Moves between units:
Nit: da>Dib, ki>Lar, ro>Lin, pu>Mar, bu>Kod, vu>Tav
Lig: da>Tar, ki>Veg, ro>Loz, pu>Val, bu>Nat, vu>Puz
Puz: da>Kom, ki>Lig, ro>Duz, pu>Vaz, bu>Tar, vu>Val
Pok: da>Fon, ki>Kom, ro>Puz, pu>Gil, bu>Mep, vu>Fuv
Dus: da>Buz, ki>Lof, ro>Zoz, pu>Lar, bu>Mor, vu>Bak
Gup: da>Zov, ki>Fal, ro>Vef, pu>Kif, bu>Fam, vu>Fub
Zil: da>Deg, ki>Pir, ro>Ded, pu>Tar, bu>Gil, vu>Nat
Led: da>Pab, ki>Fem, ro>Tib, pu>Pum, bu>Pag, vu>Vog
Gul: da>Gaz, ki>Sil, ro>Pum, pu>Kor, bu>Kes, vu>Laz
Dem: da>Tav, ki>Nud, ro>Zuf, pu>Lof, bu>Nit, vu>Luf
Nud: da>Nit, ki>Lin, ro>Met, pu>Luf, bu>Lar, vu>Dem
Fuv: da>Kiz, ki>Pok, ro>Val, pu>Deg, bu>Fon, vu>Gil
Rar: da>Dus, ki>Zoz, ro>Dop, pu>Lin, bu>Lof, vu>Zap
Vib: da>Rar, ki>Dop, ro>Gil, pu>Met, bu>Zoz, vu>Zup
Kor: da>Mer, ki>Laz, ro>Vas, pu>Der, bu>Ruk, vu>Vef
Kif: da>Ded, ki>Fub, ro>Gak, pu>Loz, bu>Sol, vu>Mim
Fos: da>Vog, ki>Sav, ro>Mor, pu>Mos, bu>Led, vu>Veb
Mor: da>Sav, ki>Mar, ro>Luf, pu>Riv, bu>Tib, vu>Buz
Zuf: da>Nud, ki>Met, ro>Zuk, pu>Vov, bu>Lin, vu>Rit
Ruk: da>Loz, ki>Gaz, ro>Gul, pu>Fal, bu>Mim, vu>Mer
Dib: da>Zim, ki>Kod, ro>Lar, pu>Tib, bu>Mos, vu>Ber
Vaz: da>Fuv, ki>Val, ro>Zov, pu>Zil, bu>Pok, vu>Pir
Zov: da>Val, ki>Fam, ro>Fal, pu>Ded, bu>Puz, vu>Sol
Buz: da>Fos, ki>Mor, ro>Lof, pu>Kod, bu>Sav, vu>Riv
Laz: da>Ruk, ki>Gul, ro>Dad, pu>Vef, bu>Gaz, vu>Kor
Mim: da>Lum, ki>Kif, ro>Kes, pu>Duz, bu>Ded, vu>Loz
Rit: da>Dem, ki>Zuf, ro>Mep, pu>Zoz, bu>Nud, vu>Vov
Duz: da>Lig, ki>Loz, ro>Ruk, pu>Zov, bu>Veg, vu>Fam
Rut: da>Gak, ki>Pab, ro>Led, pu>Gul, bu>Der, vu>Sil
Gak: da>Fub, ki>Der, ro>Pab, pu>Gaz, bu>Gup, vu>Kes
Kek: da>Kal, ki>Zim, ro>Dib, pu>Led, bu>Vas, vu>Fem
Val: da>Pok, ki>Puz, ro>Fam, pu>Pir, bu>Kom, vu>Vaz
Kal: da>Kor, ki>Vas, ro>Zim, pu>Pab, bu>Laz, vu>Pag
Sil: da>Kes, ki>Rut, ro>Vog, pu>Laz, bu>Gak, vu>Gul
Zuk: da>Met, ki>Bul, ro>Nat, pu>Fon, bu>Zup, vu>Mep
Pir: da>Gil, ki>Vaz, ro>Sol, pu>Nat, bu>Fuv, vu>Zil
Pum: da>Sil, ki>Vog, ro>Fos, pu>Vas, bu>Rut, vu>Dad
Zup: da>Zap, ki>Vib, ro>Deg, pu>Zuf, bu>Rar, vu>Met
Vov: da>Luf, ki>Rit, ro>Fon, pu>Rar, bu>Dem, vu>Zoz
Ded: da>Pir, ki>Sol, ro>Fub, pu>Veg, bu>Vaz, vu>Lum
Loz: da>Veg, ki>Mim, ro>Gaz, pu>Fam, bu>Lum, vu>Duz
Fam: da>Puz, ki>Duz, ro>Mer, pu>Sol, bu>Lig, vu>Zov
Fem: da>Pag, ki>Kek, ro>Ber, pu>Vog, bu>Kal, vu>Led
Met: da>Lin, ki>Zup, ro>Bul, pu>Rit, bu>Zap, vu>Zuf
Dop: da>Zoz, ki>Kiz, ro>Fuv, pu>Zup, bu>Vov, vu>Vib
Luf: da>Mar, ki>Dem, ro>Rit, pu>Dus, bu>Tav, vu>Lof
Kes: da>Kif, ki>Gak, ro>Rut, pu>Ruk, bu>Fub, vu>Gaz
Zap: da>Bak, ki>Rar, ro>Vib, pu>Nud, bu>Dus, vu>Lin
Veb: da>Pum, ki>Fos, ro>Buz, pu>Zim, bu>Vog, vu>Mos
Zim: da>Vas, ki>Mos, ro>Kod, pu>Fem, bu>Dad, vu>Kek
Kod: da>Mos, ki>Riv, ro>Bak, pu>Ber, bu>Veb, vu>Dib
Lof: da>Mor, ki>Luf, ro>Vov, pu>Bak, bu>Mar, vu>Dus
Tar: da>Zuk, ki>Nat, ro>Veg, pu>Pok, bu>Bul, vu>Kom
Pab: da>Der, ki>Pag, ro>Fem, pu>Sil, bu>Vef, vu>Rut
Lar: da>Kod, ki>Bak, ro>Zap, pu>Tav, bu>Riv, vu>Nit
Lin: da>Lar, ki>Zap, ro>Zup, pu>Dem, bu>Bak, vu>Nud
Vas: da>Laz, ki>Dad, ro>Mos, pu>Pag, bu>Gul, vu>Kal
Lum: da>Zil, ki>Ded, ro>Kif, pu>Lig, bu>Pir, vu>Veg
Vog: da>Rut, ki>Led, ro>Sav, pu>Dad, bu>Pab, vu>Pum
Mar: da>Tib, ki>Tav, ro>Dem, pu>Buz, bu>Ber, vu>Mor
Dad: da>Gul, ki>Pum, ro>Veb, pu>Kal, bu>Sil, vu>Vas
Tib: da>Fem, ki>Ber, ro>Tav, pu>Fos, bu>Kek, vu>Sav
Kom: da>Mep, ki>Tar, ro>Lig, pu>Fuv, bu>Zuk, vu>Pok
Riv: da>Veb, ki>Buz, ro>Dus, pu>Dib, bu>Fos, vu>Kod
Fon: da>Rit, ki>Mep, ro>Kom, pu>Dop, bu>Zuf, vu>Kiz
Sol: da>Vaz, ki>Zov, ro>Gup, pu>Lum, bu>Val, vu>Ded
Nat: da>Bul, ki>Zil, ro>Lum, pu>Kom, bu>Deg, vu>Tar
Mos: da>Dad, ki>Veb, ro>Riv, pu>Kek, bu>Pum, vu>Zim
Gil: da>Dop, ki>Fuv, ro>Vaz, pu>Bul, bu>Kiz, vu>Deg
Mep: da>Zuf, ki>Zuk, ro>Tar, pu>Kiz, bu>Met, vu>Fon
Ber: da>Kek, ki>Dib, ro>Nit, pu>Sav, bu>Zim, vu>Tib
Deg: da>Vib, ki>Gil, ro>Pir, pu>Zuk, bu>Dop, vu>Bul
Bak: da>Riv, ki>Dus, ro>Rar, pu>Nit, bu>Buz, vu>Lar
Sav: da>Led, ki>Tib, ro>Mar, pu>Veb, bu>Fem, vu>Fos
Zoz: da>Lof, ki>Vov, ro>Kiz, pu>Zap, bu>Luf, vu>Rar
Bul: da>Zup, ki>Deg, ro>Zil, pu>Mep, bu>Vib, vu>Zuk
Veg: da>Nat, ki>Lum, ro>Mim, pu>Puz, bu>Zil, vu>Lig
Gaz: da>Mim, ki>Kes, ro>Sil, pu>Mer, bu>Kif, vu>Ruk
Mer: da>Duz, ki>Ruk, ro>Laz, pu>Gup, bu>Loz, vu>Fal
Pag: da>Vef, ki>Kal, ro>Kek, pu>Rut, bu>Kor, vu>Pab
Kiz: da>Vov, ki>Fon, ro>Pok, pu>Vib, bu>Rit, vu>Dop
Vef: da>Fal, ki>Kor, ro>Kal, pu>Gak, bu>Mer, vu>Der
Fub: da>Sol, ki>Gup, ro>Der, pu>Mim, bu>Zov, vu>Kif
Tav: da>Ber, ki>Nit, ro>Nud, pu>Mor, bu>Dib, vu>Mar
Der: da>Gup, ki>Vef, ro>Pag, pu>Kes, bu>Fal, vu>Gak
Fal: da>Fam, ki>Mer, ro>Kor, pu>Fub, bu>Duz, vu>Gup

The rows follow the links: the fewer symbols apart two units are, the more alike their rows tend to be.

Each row is also shifted at random along 6 hidden directions that mean nothing.

Each row, then its unit:
[-1086,   167,  -222,   -73,    -7,   257,   -10,   126,  -121,   -63,  -134,   132,   -67,  -149,   -10,  -106,   108,  -297,  -106,     9,  -349,   147,   -93,  -156,    81,   116,  -284,  -110,   213,   238,  -249,  -283,   235,  -308,  -165,   -18,   147,   168,  -195,   -46,   -40,    63,   161,   161,  -103,   184,   142,   -87,   -85,  -118,  -337,    91,   123,   142,   153,     6,   234,   239,  -319,   194,   188,    31,  -358,   -73,  -143,  -148,   -36]
unit: Kes
[ 483,  281,  -37,  -96,   84,  205,  -45, -340, -137,  -33, -113,  239,  -21,   10,  103, -190,   76,  249, -114,   43,  153,  219,   94,   -6,  335, -151,   11,   33, -284,  -55,   28,  -27,  -57,   37,  169, -331, -133, -131, -179,    2,   60,  129,  169,   75,  358, -256, -296,   86,  -94, -217, -773,  108,  163,  364,  110,  331, -113,  -13,  164,   81,  173,  195,  143,   38,  631, -188, -259]
unit: Fam
[-225,  117,  -85,  125,  308,  -58, -142, -495,  128,  328,  -86,   95,  -45,  156,   24, -163, -251,  228, -259,  302,  754,   48, -233,  142, -120, -321,  237,  258, -260,   54,   54, -154, -205,  -44,   61, -198, -196, -103, -253,  133,  191,  -94,  312, -173,  376, -373,  -24,  114,    8, -127,  -96,  191,  164,   46, -152,  440,  230,  346,  198, -121,  353,  151,  219,   43,  475,   27,   62]
unit: Vef
[ 600, -479,  332,   92,  235, -334, -144, -399,  -39,  252,  262, -244,  271,  549,  450,   20, -431,   33,   -8, -146,  609, -425,  -87,   46, -165, -314,  475,  230,  154,  -37,  163,  322, -102,  453,  182, -176,  150,  -65,  283,    5,  217,   -5, -263,  -11, -125, -534,  -30,  248,  206,   76,  585, -250,    7, -148,  123,  -89, -160,  108,  444, -252,  106, -437,  176, -368, -148,  198,  292]
unit: Luf
[ 299,   80,  273, -158,  -90, -147, -189, -132,  147, -236,  143, -111,  274,  -33,  385,  -31,  -52, -287, -127, -555, -137,   33, -197, -159,    8, -234,  182,  -94,  343, -180,   36,  -72, -145,   27,  226,  244,  263,  159,  -34, -231, -352,  -56, -108,   90,   -5,  -19,   29,  165,   46,  234,  -65, -102,  124, -304, -158, -291, -476, -145,  309,   -4,  -24,  209, -156,  147, -243,  267,  127]
unit: Riv
[ 189,   -9,   35,   27,   -5, -172, -105,  135,  -71,  100,  251,  -36,  359,  -32,  254, -163,  144,  -81,  114, -141,   85,  273,  221,  -39, -168,  100,  -46,  368,   56, -101,  137,  351, -140,  151,    6, -154,   47, -158,  194,  292,   72, -418, -260,  -12,    1, -205,  -10,   53, -113,  -33,  336, -134,  -77,  -43,   54, -247, -166,    6,   21,  -69,  -61, -117,    0, -188, -328, -116,  -20]
unit: Zuk
[-154,  142,   10,   58, -238,  -66,  258, -304, -185,   83,  -14,  125, -306, -510, -522,  120,  363,  109,  375,  380, -194,  236,  407, -248,   65, -232,  268,   48, -311, -184,  223,  179, -161,  132,  -97,   84, -489, -194,  144,   69, -207,  147, -188, -221,  667,  126,  143,  -13,   26, -122, -248,  -41, -254,   64, -101,  269,  209, -350,   25,  313, -222,  380,  319,   60,  507,  -66, -158]
unit: Gil
[  26, -171,   -4,   46,  -19,  -14, -346,   38,  181,  -89,   34, -198,  229,  202,  189,   44, -247,  256, -351, -203,  168, -243, -255,  209,   78,  197, -333,  -37,   34,  -85,  -61,  -81, -155,   47,  141,  185,  261,  -23,  -45,  -44,  -26, -125,  138,  -92, -314, -227, -314,  -51,   19,  229, -131,   53,  229, -137, -217,   33, -101,   82,  -86, -298, -168,   60,  -10,  206,  -53,  202, -144]
unit: Sav
[ -71,  524,  -32, -224,  -61,  161, -416,   80,  146, -277,  -46,  100,  333, -267,  282, -317,  154, -391, -326, -372, -238,  558, -269, -157,   65,   26, -376,    3,  242,  -35,  -96, -338,  -48, -406,  101,  134,  260,  133, -339,   16, -223, -303,  198,   95,   47,  180,   45,   36, -127,  -20, -595,  157,  352, -102, -168,  -48, -235,  220, -148,   43,  211,  493, -356,  215, -142,   29, -164]
unit: Sil
[  66, -121, -159,  -89,  -43,  157, -312, -207,  -44, -110,  -41,  -74,  145,    4,  250,   20, -138, -135, -408, -198, -169, -149, -281, -135,  213,    9, -358, -118,  344,   81, -264, -322,  -19, -119,    9,  239,  367,  161, -150, -204, -245,   72,  142,  111, -159, -197,  -89,  -38,   18,  131, -570,   41,  304,  -63,  -35,  101,  106,  281, -195,   56,   62,  161, -336,   14,  -88,   81, -168]
unit: Pum
[-825, -105,  213,   73, -156, -145,  -83,  136,  -11,  -64,  115, -179,   94,  -40, -197,   57,   25,   -2,  205,   31,  -16,  -81,   34,   -9,  -43,  109,  -39,  -30,  -69, -130,  235,  174,   13,  161,   38,  124,  -52,  -92,  290,  127,   59,  -59, -234, -223, -102,  217,   37,  -19,  113,   80,  249, -114,  -48, -124, -133,  -89,  -79, -192,  -79, -105, -234,   31,  169,  -28,  -91,  172,  -69]
unit: Dem
[-306, -170, -286,  137,  278,  241,   17,  261,  -11,  190, -185,   52, -138,  440,  -23,  -45, -223,  420, -176,  347,  371, -246,  -81,  439,   37,  415, -352,   34, -264,  275, -168,  -52,  226,  -37,  -72, -370,   -9,  -98,  -82,  164,  550,   43,  335,   46, -421, -185, -288, -189,  -69, -157,  123,  154,   92,  367,  201,  216,  299,  311, -241, -266,  163, -471,   72, -125,  110, -227,  -51]
unit: Gup
[ 635,  187,  181,   21, -128, -209,  403,   12,   -4,   54,   40,   96, -248, -352, -390,   88,  294, -228,  523,  147, -165,  244,  266, -212, -238, -297,  579,   35, -106, -115,  241,  195,   -7,    8, -118,   46, -397,   -4,  130,   33, -140,   55, -243,  -95,  435,  387,  411,   86,    9,  -80,  461,  -95, -393, -132,  -36, -159,  -63, -355,  250,  247,  -72,  104,  182,   14,   -6,    1,  290]
unit: Mep
[-410,  405,  -29,  -89,   21,  -29, -114, -306,  -56,   43,  108,  243,  228, -238,  270, -291,  263,  137,  -55,  -86,  155,  614,  287,  -76,  116, -199,   60,  412, -219, -221,  120,  211, -361,   64,  186, -293, -161, -270, -112,  202,  -99, -322,   -4,   23,  593, -408, -202,  128, -197, -176, -494,   51,   63,  179,  -26,  131, -257,  -78,  244,   75,   59,  352,  134,   97,  399, -211, -226]
unit: Lig
[-1206,   318,  -230,   182,  -147,    64,  -206,   814,   582,  -152,  -174,   -59,   -22,  -238,  -482,     2,   101,   341,  -172,   210,    21,   185,  -241,   494,  -182,   653,  -681,   -73,  -408,   -56,    33,  -240,   -98,  -424,   -89,   330,  -138,  -128,  -186,   259,    97,  -456,   404,  -377,  -316,   604,  -109,  -343,  -104,   150,   260,   378,    86,  -237,  -595,    22,    81,   -87,  -467,  -345,  -321,   350,    77,   648,  -107,   152,  -220]
unit: Led
[  10,   66, -107,  -16, -173,  144, -249, -157, -291,  -66,   75,   64,  269, -193,   61, -119,  244,  354,  -94,   61,  -44,  290,  331,  -28,  393,  226, -510,  229, -252, -169,   64,  249, -221,  216,  125, -167,  -34, -360,   86,  273,    7, -177,  -90,  -73,  233, -407, -451,  -45,  -93, -136, -844,    2,  146,  314,   21,  285,  -28, -108, -239,   16, -249,  290,  142,  -16,  432, -211, -627]
unit: Nat
[ 398,  103,   35,    1,   -3, -157,  178, -147,  -99,  133,  104,  113,    3, -185,   70,  -57,  219,   -7,  228,   33,  -13,  276,  356, -129,  -65, -203,  292,  259,  -72, -113,   95,  283, -182,  118,  -13, -127, -209, -138,   86,  120,  -82, -133, -182,   23,  388, -171,   60,  101,  -80, -103,  125,  -84, -208,   44,   62,  -61,  -90, -183,  224,  135,  -17,   32,  128,  -72,   66, -157,   41]
unit: Kom
[ -41,   54,  -23,    8, -101, -104,  440, -129, -217,  109,   50,  138, -261, -384, -219,  106,  336, -233,  416,  113, -359,  182,  398, -317, -112, -279,  419,   97,   70,  -34,   15,  178,  -44,   65, -164,   17, -244,   15,  110,  -36, -259,  113, -252,   50,  471,  105,  318,   54,  -36,  -90,  208, -122, -377,  -20,  119, -111,   87, -255,  139,  386,  -57,   20,   17,  -83,  -34, -170,  184]
unit: Pok
[ 738, -197, -155,  116,   57,  174, -162, -324,   49,   81, -218,  -63, -244,  174, -257,  145, -306,  463, -356,  362,  357, -444, -286,  178,  227,   27, -219, -206, -240,   79,  -81, -319,  -24,  -10,   16,  105,  -52,  -47, -172, -132,   93,  290,  354, -200,  -15, -170, -249, -115,  133,   28, -490,  189,  222,   98, -186,  559,  382,  194, -153, -121,   13,  153,  171,  163,  588,  140, -236]
unit: Vas
[-851, -414, -140,   86,   62, -171,  313, -958, -552,  478,  151,   94, -221, -184,   82,  157,   94,  -23,  171,  272,   35, -130,  474, -486,   46, -645,  594,  372,  172,   11, -131,  303, -269,  448, -176,  -83, -182,  -83,  180, -115, -277,  275, -338,   79,  782, -774,  194,  180,   36, -133, -221, -245, -289,  140,  315,  312,  487,   77,  228,  471,   65,  -42,   68, -442,  374, -255,   35]
unit: Tar
[ 780,  106, -123,  -38,  191,  250, -304,  177,   72,  -75, -148,   45,  190,  354,  205, -229, -220,  207, -369,   -6,  292,    3, -281,  289,  154,  301, -478,  -42, -132,  133,  -95, -209,  152, -151,  120, -269,  203,  -36, -221,  124,  359,  -90,  331,   76, -369, -118, -337,  -68,  -71,  -94, -389,  188,  358,  264,   69,  162,  -11,  313, -202, -266,  228,  -99,  -63,    5,  119,  -70, -210]
unit: Gak
[ 459, -206,  245, -105, -101,  -61, -172, -426,  -65, -177,   72, -160,  132,  128,  231,  102, -182,  -37, -150, -301,  -36, -303, -149, -171,  236, -255,  127, -182,  235, -140,   63,  -46,  -85,  225,  217,  196,  221,   76,   64, -280, -250,  240, -126,   14,    0, -196, -129,  138,  174,  175, -375, -134,  156, -117,  -44,   -1, -231, -107,  199,    2, -117,  125,  -11,  -14,  131,  272,  -57]
unit: Mor
[2340,  -25,  239,  -14,    2,  -15,  293,  180,  372, -236, -201,  -60, -428,  266, -340,  300, -269,  226,   77,    4,   59, -547, -284,  312,    5,  -89,  394, -577, -189,  -27,   66, -249,  169,  -64,  127,  219, -145,  197, -111, -425,   -5,  477,  221,  -66, -272,  483,   10,  -34,  147,  236,  402,   93, -105, -184, -177,  -83, -245, -355,  345, -167,  -83, -123,  237,  396,  151,  335,  345]
unit: Ber
[-536,  237,  -37, -155,  182,  -18,   55, -559, -193,  124,   50,  264,  104,  -82,  500, -253,  110, -316,  -65, -218,   40,  389,  128, -339,   36, -551,  424,  283,  230,   29, -117,   12, -152,  -10,   64, -282,   47,   49, -188,  -77, -214,  -25,  -19,  309,  543, -446,  105,  248, -150, -173, -380,  -38,   52,  140,  240,   44, -141,  172,  376,  283,  419,   87, -161, -178,  110, -216,  149]
unit: Duz
[ 620, -205,  304, -102,  -84,  -38, -490, -691, -123, -178,  137, -200,  336,  181,  316,    4, -239,  230, -327, -278,  251, -242, -157, -124,  431, -242,  -34,  -68,   58, -287,  159,   39, -246,  367,  359,  101,  225, -123,   90, -149, -173,  172, -133, -113,  116, -497, -392,  169,  207,  151, -822, -114,  360,  -34, -124,  278, -279,  -52,  212, -114, -142,  325,  170,   10,  472,  306, -369]
unit: Mar
[ 443, -359, -159,   63,  321,  121,  -12, -640, -332,  295,  -34,  127,  -39,  483,  354,  -59, -278,  446, -259,  204,  542, -330,  101,  100,  288, -197,   98,  215, -147,  116, -136,  125,  -64,  352,   91, -517,   29, -180,  -53,  -17,  306,  269,  120,  161,  155, -911, -411,   97,    1, -201, -489,  -13,  133,  482,  387,  470,  200,  274,  162,  -32,  273, -357,  172, -350,  570, -278, -147]
unit: Zov
[ 174,  -33, -170,   80,    4,  152,   79, -140,   68,   30, -258,  -18, -422,  -72, -420,  192, -138,  134, -117,  350,    0, -318, -232,   47,   70,  -40,  -20, -298, -119,  119, -144, -406,   90, -180, -129,  233, -134,  120, -196, -235,  -83,  344,  317, -132,   71,  170,   63, -117,  106,   28, -223,  189,   57,  -18, -155,  344,  423,   84, -185,  103,   38,  167,   49,  191,  347,  109,   -5]
unit: Kal
[1748,  119,   43, -101,  367,   56,  421,   62,   71,   38, -153,  256, -240,  396,  248,  -97, -144, -151,   91, -113,  147, -104,  -76,  128, -120, -259,  559, -120,   48,  228, -122,  -93,  296, -145,    9, -415,  -33,  230, -218, -228,  217,  289,  183,  387,  -99,   39,   90,  118,  -95, -132,  420,   26, -109,  198,  385, -201, -199,   72,  462,   37,  482, -526,  -93, -107,  -80, -175,  543]
unit: Mim
[-330,   60,  143,   54,  -32, -186, -417,   10,  358, -103,  111, -159,  344,   85,  171,  -75, -155,  336, -277, -195,  413,   47, -192,  269,  -12,  104, -189,  118, -174, -265,  189,   38, -364,   74,  276,  183,   67, -179,  -29,  135,  -22, -360,   88, -239,  -39, -164, -319,   47,   22,  203,  -36,   85,  223, -234, -427,   34, -334,  -87,  122, -379, -184,  307,  218,  348,   92,  283, -178]
unit: Kod

Start here and follow the symbols in turn, left to right. Where do you end up?
Answer with the unit's name.
[-1032,    69,   -38,   139,    89,  -213,  -273,   236,   483,    97,    84,  -130,   239,     7,   145,   -77,  -125,   171,  -253,  -128,   372,    91,  -230,   309,  -305,   137,  -142,   236,   -70,  -113,    22,   -40,  -370,  -141,    59,   214,    41,   -79,  -111,   162,   -24,  -520,   175,  -199,  -100,   -64,   -41,   -29,   -77,   230,   428,   143,    86,  -375,  -425,  -109,  -135,    79,    44,  -360,  -114,   181,    49,   372,  -256,   185,    58]
pu da ro ki pu => Zim
[-526,  123, -163,   53,   63,   46,   -1,  128,  187,   35, -117,   29, -150, -106, -119,   30,  -41, -144, -143,  101,  -53,   27, -263,   18, -157,   34,  -75,  -90,   88,  139, -182, -334,   23, -314, -160,  205,  -17,  158, -218,  -63,  -87,  -40,  253,  -32,  -24,  205,  207,  -72,  -28,   40,   82,  161,   28, -154, -166,   19,  231,  206, -153,   33,  113,  126, -180,  182, -125,   59,  114]
vu vu ki vu vu pu => Laz
[-448, -131, -140,  106,   90,  -31, -206,  -13,  226,   79,  -12, -124,   63,   86,  118,   38, -212,  110, -317,  -45,  216, -172, -254,  145, -105,   56, -149,   69,   97,   37, -150, -169, -169,  -80,  -26,  221,  150,   30, -130,  -33,  -53, -152,  205,  -59, -125, -173,  -59,  -58,   -8,  173,  106,  121,  117, -206, -231,   42,  133,  231,  -58, -178,  -11,   80,  -85,  179, -109,  120,   -2]
ki bu ki pu ro vu vu => Fem
[-1358,   430,  -147,    70,    86,   -82,   -44,   237,   361,    99,   -78,    75,    -8,  -303,  -110,  -164,   110,  -240,   -83,    59,    88,   429,  -219,    39,  -397,   -21,     1,   173,   -24,    42,   -34,  -242,  -122,  -457,  -107,   164,  -133,    69,  -256,   141,   -89,  -420,   255,  -129,   186,   309,   335,   -32,  -141,     6,   360,   247,    12,  -287,  -338,   -65,    76,   185,   -45,     0,   161,   306,  -126,   299,  -240,    42,   196]
da bu vu bu bu da => Kom
[ 605,  134,  -88,   20,  209,   93, -104, -298,   81,  119, -173,   72,  -81,  150,   18, -137, -206,  117, -253,  161,  407,  -30, -273,  100,   51, -178,   69,    6, -132,   85,  -30, -288,   -5, -126,   62, -129,  -62,   21, -250,  -41,  131,   91,  302,  -32,  138, -146,  -40,   45,   20, -106, -271,  164,  208,   87,  -45,  324,  133,  254,   95,  -55,  293,   98,   81,   60,  366,   34,    8]
bu vu da vu => Fam
[ 402,  300,  -77, -116,  -35,  185,  205,  -46,   26, -133, -269,  156, -371, -241, -279,   42,   77, -341,   16,   56, -343,   53, -226, -193,   49, -185,  152, -367,  128,  150, -159, -459,  237, -372, -130,  184, -101,  281, -283, -305, -223,  334,  242,   96,  138,  486,  329,  -10,   25,  -24, -245,  141,   -2,  -14,  -28,   62,  151,   41,  -23,  303,  217,  234, -195,  165,   85,   41,  177]
pu ki pu vu => Der
[-192,  307,  -53,   85,  185, -157,  193,  222,  230,  188,   31,  221,    2,  -44,   38, -183,  164,  288,  148,  108,  344,  421,  268,  276, -253,  -22,  248,  402, -391,  -97,  127,  288, -243,  -31,   30, -329, -355, -232,  -86,  290,  202, -398,   81,  -27,  295, -116,  -57,   46, -246, -147,  498,  101, -216,   73,  -56,  -82, -214, -135,  286, -135,   57,  -46,  271,  171,   81, -232,  155]
ro vu da pu pu vu bu => Deg
[ -60,  414,  -33, -118,  165,   79,  223,  -22,   65,    3, -136,  279, -167,  -79,   34, -171,  129, -213,   73,  -27,  -40,  304,  -10,  -65,  -72, -253,  332,  -23,  -42,   87,  -54, -160,   97, -255,  -11, -205, -148,  107, -247,  -57,   -9,   66,  190,  173,  253,  155,  199,   98, -110, -177,    1,  115,  -47,  101,  100,  -46, -117,   34,  232,  164,  329,   23,  -77,   61,   84, -126,  259]
pu da ro ki => Fub
[-829, -168,  225,  -65, -153, -137, -108, -176, -140,  -76,  173, -182,  192,  -59,   60,   73,   -8, -234,  110, -166, -152, -101,   34, -263,   32, -137,  104,  -27,  234, -113,  151,  125,   -1,  211,   49,  187,  128,   19,  230,  -53, -152,   71, -322,  -46,    0,   10,  112,   87,  151,  105,  -10, -200,   -5, -166,  -17, -125,  -83, -122,   33,   79, -165,   65,  -25, -174, -160,  164,  -27]
ki da bu vu vu => Sav
[-595,  674,  -47,  -12,  143,    5,  156,  478,  445,   -9, -168,  251, -126, -165, -201, -246,  157, -129,   94,   94,  143,  534, -122,  244, -352,   55,  146,   60, -289,   50,   85, -174,   33, -477,  -35, -151, -294,   30, -332,  187,  153, -334,  313,  -40,  125,  537,  239,    4, -187, -150,  487,  268,  -67,  -68, -211, -136, -161,   -4,   98,  -73,  271,  139,   50,  331, -116,  -81,  287]
ro bu da pu da => Veg
[-336,  -17, -118,  -77,  186,  -85,   -8,  121,  -81,  162,  223,  100,  398,  110,  681, -248,  103, -119,  -60, -353,   35,  330,  286,    9, -132,   59,   -9,  503,  230,   34, -145,  356, -172,   72,   19, -344,  236,  -76,    4,  208,   65, -457, -145,  336,  -44, -562, -127,  114, -276,  -93,  220, -120,  -39,  115,  297, -343, -235,  179,  124,  -44,  153, -340, -250, -235, -438, -342,   63]
bu vu bu ro da pu pu => Dop
[-1303,    54,    78,   -18,  -217,   -60,  -267,   245,   188,  -248,   104,  -164,   242,  -160,    30,    26,    58,   -24,   -86,  -262,  -195,    65,   -89,    40,    -1,   210,  -316,   -45,   105,  -178,    69,    -8,  -138,   -35,   107,   318,   172,    -5,    39,    30,  -208,  -258,   -61,  -115,  -190,   192,   -79,   -46,     0,   212,   -18,     3,    78,  -277,  -299,  -204,  -225,  -130,  -142,  -130,  -291,   280,   -66,   232,  -242,   209,  -170]
ro pu ro ro => Dop
[-551, -138,  169, -129, -278,   -6,   66,  131,  -71, -304,   33, -124,  -55, -137,  -97,  211,   75, -365,  144, -267, -607, -200,  -60, -251,   85,   -6,   26, -392,  364,  -31,  -44,  -77,  174,    3,  -34,  382,  209,  259,  144, -308, -343,  265, -243,   87, -209,  386,  173,  -18,  151,  206,   15, -168,  -81, -201,   10, -310, -124, -216,  -60,  179, -213,   40, -214,   -1, -321,  195,   78]
ki ki da ki => Riv
[ -73, -148, -168,   21,  331,   98,  221,  -20,  -82,  238, -141,  122, -205,  342,  160,  -38, -204,  -60,  -54,  119,  186, -209,  -88,   96, -107,  -75,  203,   42,  100,  309, -255, -105,  231,  -78, -124, -297,   62,  159, -145,  -89,  272,  180,  194,  251, -155, -180,   83,   14,  -61, -128,  274,   30,  -30,  182,  344,    3,  226,  343,   79,   35,  386, -495, -144, -247,  -94, -194,  310]
ki bu vu ki ki => Mim
[-1089,    89,   -14,    -5,   -28,  -155,  -192,   636,   418,  -165,   138,  -132,   335,   -53,   302,   -58,     4,  -227,  -162,  -478,  -181,   146,  -210,   162,  -332,   302,  -282,    79,   288,   -46,  -107,   -49,  -121,  -253,     1,   287,   288,   135,   -51,    48,  -130,  -542,    18,    46,  -434,   234,    63,   -71,  -139,   278,   599,    34,     9,  -414,  -288,  -575,  -350,     0,   -74,  -242,  -119,    -7,  -315,   295,  -814,   139,   157]
vu ro ro da ro => Nud
[1265,  204,  157,  -28,  -18, -145, -187,  -56,   21,  -15,  168,   44,  333,  -77,  186, -216,  161,  141,   51, -113,  223,  397,  211,   40,   -6,  -13,   13,  317, -219, -216,  283,  321, -246,  175,  210, -198, -101, -289,  100,  296,   71, -355, -135, -105,  252, -189, -179,  110,  -90,  -83,  -73,  -44,   28,   43,  -94,    1, -352, -139,  192, -125,  -80,  183,  239,   14,  133,  -35, -181]
da ro vu ki pu ro => Zil
[ 641, -133,  -44,  134,   98,  -44,  -75,  -90,  283,   35, -109, -108, -146,  196,  -80,  136, -300,  284, -248,   93,  337, -348, -286,  250,  -33,  -32,   30, -120, -128,    2,  -58, -223, -115,  -43,   48,  173,  -11,   36, -146, -147,  -13,   64,  264, -121,  -88,  -63, -116,  -48,   61,  163,   89,  153,   67, -160, -246,  148,  113,   56,   77, -192,  -24,   22,  136,  254,  144,  199,   83]
ki da bu ro ki => Vog
